Below is a small trained network, with its code and all its weights. Each question gives an input and a target symbol and asks what happens when units are switched off, that is, made to give their printed mean instead of their output.

import numpy as np


def w(rows, s, z=0):
    codes = np.array(rows[::2]) - 128.0
    scale = np.full(codes.shape[1], s)
    scale[-1] = z or s
    return codes * scale


def norm(h):
    return h / np.sqrt((h * h).mean(-1, keepdims=True) + 1e-5)


def f(y):
    return np.maximum(y, 0)


def softmax(a):
    e = np.exp(a - a.max(-1, keepdims=True))
    return e / e.sum(-1, keepdims=True)


def log_softmax(a):
    a = a - a.max(-1, keepdims=True)
    return a - np.log(np.exp(a).sum(-1, keepdims=True))


def net(x, mask):
    ids = ['ΘΛΞβεζπτφψ'.index(c) for c in x.split()]
    T = len(ids)
    res = E[ids] + P[:T]
    u = 0
    for l in range(3):
        r = norm(res)
        for j in range(2):
            rows = slice(3 * j, 3 * j + 3)
            q, k, v = (r @ M[l][rows].T for M in (Q, K, V))
            z = softmax(np.where(np.tri(T) > 0, q @ k.T / 3**0.5, -1e9)) @ v
            o = O[l][rows]
            res = res + np.where(mask[u + j], z, o[:, -1]) @ o[:, :-1]
        u += 2
        y = f(norm(res) @ A[l][:, :-1].T + A[l][:, -1])
        res = res + np.where(mask[u : u + 4], y, B[l][:, -1]) @ B[l][:, :-1]
        u += 4
    return log_softmax(norm(res)[-1] @ U[:, :-1].T + U[:, -1])


Q, K, V, O, A, B = {}, {}, {}, {}, {}, {}
E = w([
[73,9,149,168,125,84,115,177],'Θ',
[193,158,124,158,136,91,69,23],'Λ',
[11,97,135,145,63,133,176,152],'Ξ',
[174,69,111,90,101,184,132,127],'β',
[1,123,126,119,176,222,24,152],'ε',
[129,126,186,113,219,142,121,247],'ζ',
[140,78,124,175,154,106,159,77],'π',
[102,10,163,153,131,100,118,197],'τ',
[8,133,163,204,223,136,188,63],'φ',
[206,128,145,200,185,84,121,128],'ψ',
],0.019)
P = w([
[117,87,95,209,23,1,143,166],'0',
[109,32,165,140,41,52,110,128],'1',
[105,36,119,115,98,87,93,106],'2',
[131,80,162,128,128,129,127,108],'3',
[111,68,106,105,155,145,99,102],'4',
[126,92,116,112,165,166,108,96],'5',
[136,110,106,132,169,193,111,100],'6',
[145,121,104,139,167,223,123,108],'7',
],0.0083)
Q[0] = w([
[110,128,114,48,90,107,88,72],'L0H0',
[76,180,150,2,90,244,188,109],'L0H0',
[225,22,99,120,55,122,47,17],'L0H0',
[156,166,105,111,110,110,151,108],'L0H1',
[114,160,137,98,99,136,93,131],'L0H1',
[165,140,147,116,144,123,84,172],'L0H1',
],0.023)
K[0] = w([
[89,179,113,67,53,160,76,122],'L0H0',
[33,149,113,45,52,241,189,133],'L0H0',
[211,33,83,55,64,77,5,31],'L0H0',
[139,149,103,148,126,124,145,109],'L0H1',
[110,174,130,91,139,127,96,131],'L0H1',
[150,149,141,145,145,135,93,158],'L0H1',
],0.02)
V[0] = w([
[213,111,119,190,69,211,114,153],'L0H0',
[101,186,164,159,169,126,115,130],'L0H0',
[96,34,116,138,157,68,84,61],'L0H0',
[119,118,118,110,134,162,154,153],'L0H1',
[149,165,136,171,104,1,45,55],'L0H1',
[181,147,180,108,111,181,135,60],'L0H1',
],0.0098)
O[0] = w([
[208,78,86,46,82,152,88,108,171],'L0H0',
[1,147,58,205,141,97,114,146,74],'L0H0',
[163,115,72,149,136,193,46,17,254],'L0H0',
[159,156,137,111,118,95,137,150,130],'L0H1',
[51,51,126,160,135,214,135,67,113],'L0H1',
[168,111,33,63,185,121,86,91,88],'L0H1',
],0.0065,0.0091)
A[0] = w([
[171,134,117,177,114,5,108,81,78],'L0N0',
[48,177,143,105,160,79,199,60,2],'L0N1',
[151,40,88,155,122,100,108,164,158],'L0N2',
[20,181,115,56,32,125,225,105,98],'L0N3',
],0.022,0.0018)
B[0] = w([
[90,27,119,151,85,95,171,139,177],'L0N0',
[156,118,5,189,107,84,86,172,177],'L0N1',
[176,144,197,125,112,152,179,117,249],'L0N2',
[18,174,200,100,55,134,53,95,192],'L0N3',
],0.016,0.012)
Q[1] = w([
[142,155,106,108,130,121,151,119],'L1H0',
[118,135,140,124,124,141,124,137],'L1H0',
[122,95,128,153,125,107,121,84],'L1H0',
[157,119,94,133,91,99,122,4],'L1H1',
[131,170,127,47,145,185,75,126],'L1H1',
[200,102,144,96,148,136,186,129],'L1H1',
],0.031)
K[1] = w([
[134,128,119,110,120,140,126,127],'L1H0',
[125,122,132,134,134,131,133,127],'L1H0',
[105,104,135,124,140,108,120,99],'L1H0',
[119,72,99,155,2,128,130,5],'L1H1',
[157,145,141,97,63,201,23,159],'L1H1',
[214,98,189,74,79,123,209,113],'L1H1',
],0.023)
V[1] = w([
[96,37,166,132,111,89,118,177],'L1H0',
[182,168,95,56,103,166,185,137],'L1H0',
[100,161,144,162,144,85,151,64],'L1H0',
[180,199,98,154,179,135,33,127],'L1H1',
[162,25,174,150,143,52,157,197],'L1H1',
[71,106,211,107,94,185,70,252],'L1H1',
],0.014)
O[1] = w([
[224,131,186,146,165,186,240,71,238],'L1H0',
[67,137,44,148,207,141,130,104,71],'L1H0',
[181,178,121,133,89,55,122,131,117],'L1H0',
[87,90,168,103,158,67,142,226,2],'L1H1',
[199,212,175,74,178,87,108,32,252],'L1H1',
[117,107,63,200,255,220,247,176,155],'L1H1',
],0.0067,0.007)
A[1] = w([
[3,220,161,23,60,113,125,116,63],'L1N0',
[117,171,77,131,216,170,69,89,146],'L1N1',
[173,170,18,192,85,48,111,162,4],'L1N2',
[140,67,157,114,69,88,176,140,37],'L1N3',
],0.031,0.0029)
B[1] = w([
[16,158,241,121,76,191,59,107,232],'L1N0',
[36,221,149,181,49,129,136,208,179],'L1N1',
[71,132,27,193,93,75,206,6,203],'L1N2',
[153,76,121,129,129,41,145,229,252],'L1N3',
],0.018,0.011)
Q[2] = w([
[106,37,156,158,84,20,145,113],'L2H0',
[23,179,139,157,162,115,91,93],'L2H0',
[103,121,136,124,196,108,173,223],'L2H0',
[22,187,110,148,111,91,108,5],'L2H1',
[111,142,168,128,41,237,137,114],'L2H1',
[241,43,151,98,60,110,133,46],'L2H1',
],0.021)
K[2] = w([
[87,103,106,205,72,57,135,144],'L2H0',
[7,150,116,150,117,136,117,65],'L2H0',
[66,201,93,87,113,170,179,230],'L2H0',
[56,115,137,234,43,46,108,20],'L2H1',
[218,140,155,79,75,216,29,91],'L2H1',
[218,34,194,105,81,100,125,54],'L2H1',
],0.02)
V[2] = w([
[107,77,163,108,88,56,164,240],'L2H0',
[98,163,194,101,105,164,146,199],'L2H0',
[129,147,143,208,38,94,107,110],'L2H0',
[153,121,98,104,144,124,89,126],'L2H1',
[214,7,140,121,214,53,146,128],'L2H1',
[77,74,134,72,127,114,211,122],'L2H1',
],0.016)
O[2] = w([
[213,127,111,145,175,145,164,49,242],'L2H0',
[77,141,139,138,104,110,112,79,113],'L2H0',
[128,125,163,49,146,194,135,132,183],'L2H0',
[121,117,156,159,139,116,129,98,121],'L2H1',
[11,151,172,128,115,146,104,129,251],'L2H1',
[126,127,110,143,117,123,110,152,147],'L2H1',
],0.013)
A[2] = w([
[154,89,84,91,172,139,112,82,1],'L2N0',
[107,132,111,157,195,143,115,165,76],'L2N1',
[125,39,143,97,127,75,143,174,105],'L2N2',
[131,251,145,79,254,46,114,143,1],'L2N3',
],0.039,0.0021)
B[2] = w([
[149,145,138,143,153,149,125,34,174],'L2N0',
[129,84,112,127,200,181,127,138,173],'L2N1',
[143,100,172,159,126,53,174,177,254],'L2N2',
[98,173,92,4,167,42,121,98,185],'L2N3',
],0.03,0.016)
U = w([
[154,50,223,128,102,61,205,178,185],'Θ',
[179,138,192,117,139,167,192,1,41],'Λ',
[30,156,211,98,61,195,136,159,223],'Ξ',
[219,149,101,86,51,152,139,193,181],'β',
[107,86,124,178,210,201,125,194,209],'ε',
[77,187,136,28,194,78,171,136,152],'ζ',
[109,134,148,133,132,126,139,135,9],'π',
[137,122,135,150,140,105,84,145,41],'τ',
[54,118,58,183,77,89,200,82,103],'φ',
[122,148,151,149,137,118,138,147,2],'ψ',
],0.0072,0.0029)

Each question gives the input, a string of symbols that net reads in full, and the target symbol t.
The units are the heads (3 rows each of Q, K, V and O) and the neurons (one row each of A and B). Each row of codes is followed by its name. A weight is (code - 128) times the scale printed after its matrix; where a second scale follows, it is the last column's (O, A, B and U).
mask holds one flag per unit, layer by layer, with each layer's heads first. A switched-off unit (its flag False) gives its mean, the last column of its rows in O or B, instead of its output. The means were averaged over made-up inputs and are rounded, as every weight is.
A unit's drop is (log p(t) with every unit on - log p(t) with that unit switched off) / (log p(t) with every unit on - log p(t) with every unit switched off).
The circuit of an input: a set's keep is (log p(t) with only the set's units on - log p(t) with every unit switched off) / (log p(t) with every unit on - log p(t) with every unit switched off). Starting from the 12 units with the biggest drops (on a tie, the unit counted first), units are removed one at a time, each time the one whose removal leaves the highest keep (on an exact tie, the one counted first), for as long as the keep stays at least 0.8.
units of the circuit, in order: the units of the circuit, biggest drop first
unit that matters most: the unit with the biggest drop
k most important neurons: the k neurons with the biggest drops, biggest first
top k neurons in layer l: the k neurons of layer l with the biggest drops, biggest first
drop when u is switched off: that unit's drop, to one decimal
input π ψ π β Θ φ Ξ Λ, target Θ: unit that matters most -> L0N2
input Θ ψ Λ π φ π, target Λ: units of the circuit, in order -> (L0N0; L2H0; L2N2)
input τ π ψ β Ξ ψ π π, target Ξ: 3 most important neurons -> (L0N1; L0N3; L0N0)
input Λ π β Λ τ π β Λ, target Ξ: 2 most important neurons -> (L1N1; L0N1)
input Θ Λ φ, target φ: 2 most important neurons -> (L0N1; L1N2)
input β ψ Λ β Λ, target Λ: 2 most important neurons -> (L1N3; L0N0)
input π Θ β ε, target ε: units of the circuit, in order -> (L1H1; L2N1)
input β β β φ ζ ψ β, target β: 3 most important neurons -> (L1N1; L0N0; L0N2)
input Λ Λ β φ β Λ, target Ξ: top 3 neurons in layer 0 -> (L0N1; L0N0; L0N2)
input Λ τ π ζ β ψ Λ β, target Λ: 2 most important neurons -> (L1N3; L1N2)
input β β Ξ ε β, target Ξ: top 2 neurons in layer 0 -> (L0N0; L0N2)
input π ε Λ ζ Θ ζ φ π, target Λ: 2 most important neurons -> (L1N3; L0N2)
input Λ β Λ Λ β ζ Λ, target β: 2 most important neurons -> (L1N1; L1N0)
input Λ β β ψ ζ Λ ζ, target ζ: top neuron in layer 2 -> (L2N3)
input β ε β β β β β, target β: 2 most important neurons -> (L1N1; L2N2)
input ζ β τ β Θ β τ, target Λ: 3 most important neurons -> (L0N2; L2N2; L1N3)
input β ψ ε π ζ ψ, target Λ: 2 most important neurons -> (L1N3; L0N0)
input ε β Λ β Λ Λ Λ, target β: 2 most important neurons -> (L0N0; L1N1)
input β π β τ φ Ξ π Λ, target Θ: 2 most important neurons -> (L0N0; L0N1)
input Θ φ τ β Ξ φ Λ Θ, target Λ: units of the circuit, in order -> (L2N2)
input β Λ Ξ Λ φ, target φ: units of the circuit, in order -> (L0N1; L1N2)
input π Λ π Ξ ζ π, target Ξ: top 2 neurons in layer 0 -> (L0N3; L0N0)
input Λ ε τ ε ψ Λ ψ, target Λ: top 2 neurons in layer 0 -> (L0N3; L0N0)
input π Ξ π β β β, target Ξ: top 2 neurons in layer 0 -> (L0N0; L0N3)
input β β Ξ, target Ξ: drop when L0N3 is switched off -> 2.4
input ε π Λ Ξ, target Ξ: drop when L0N3 is switched off -> 2.5
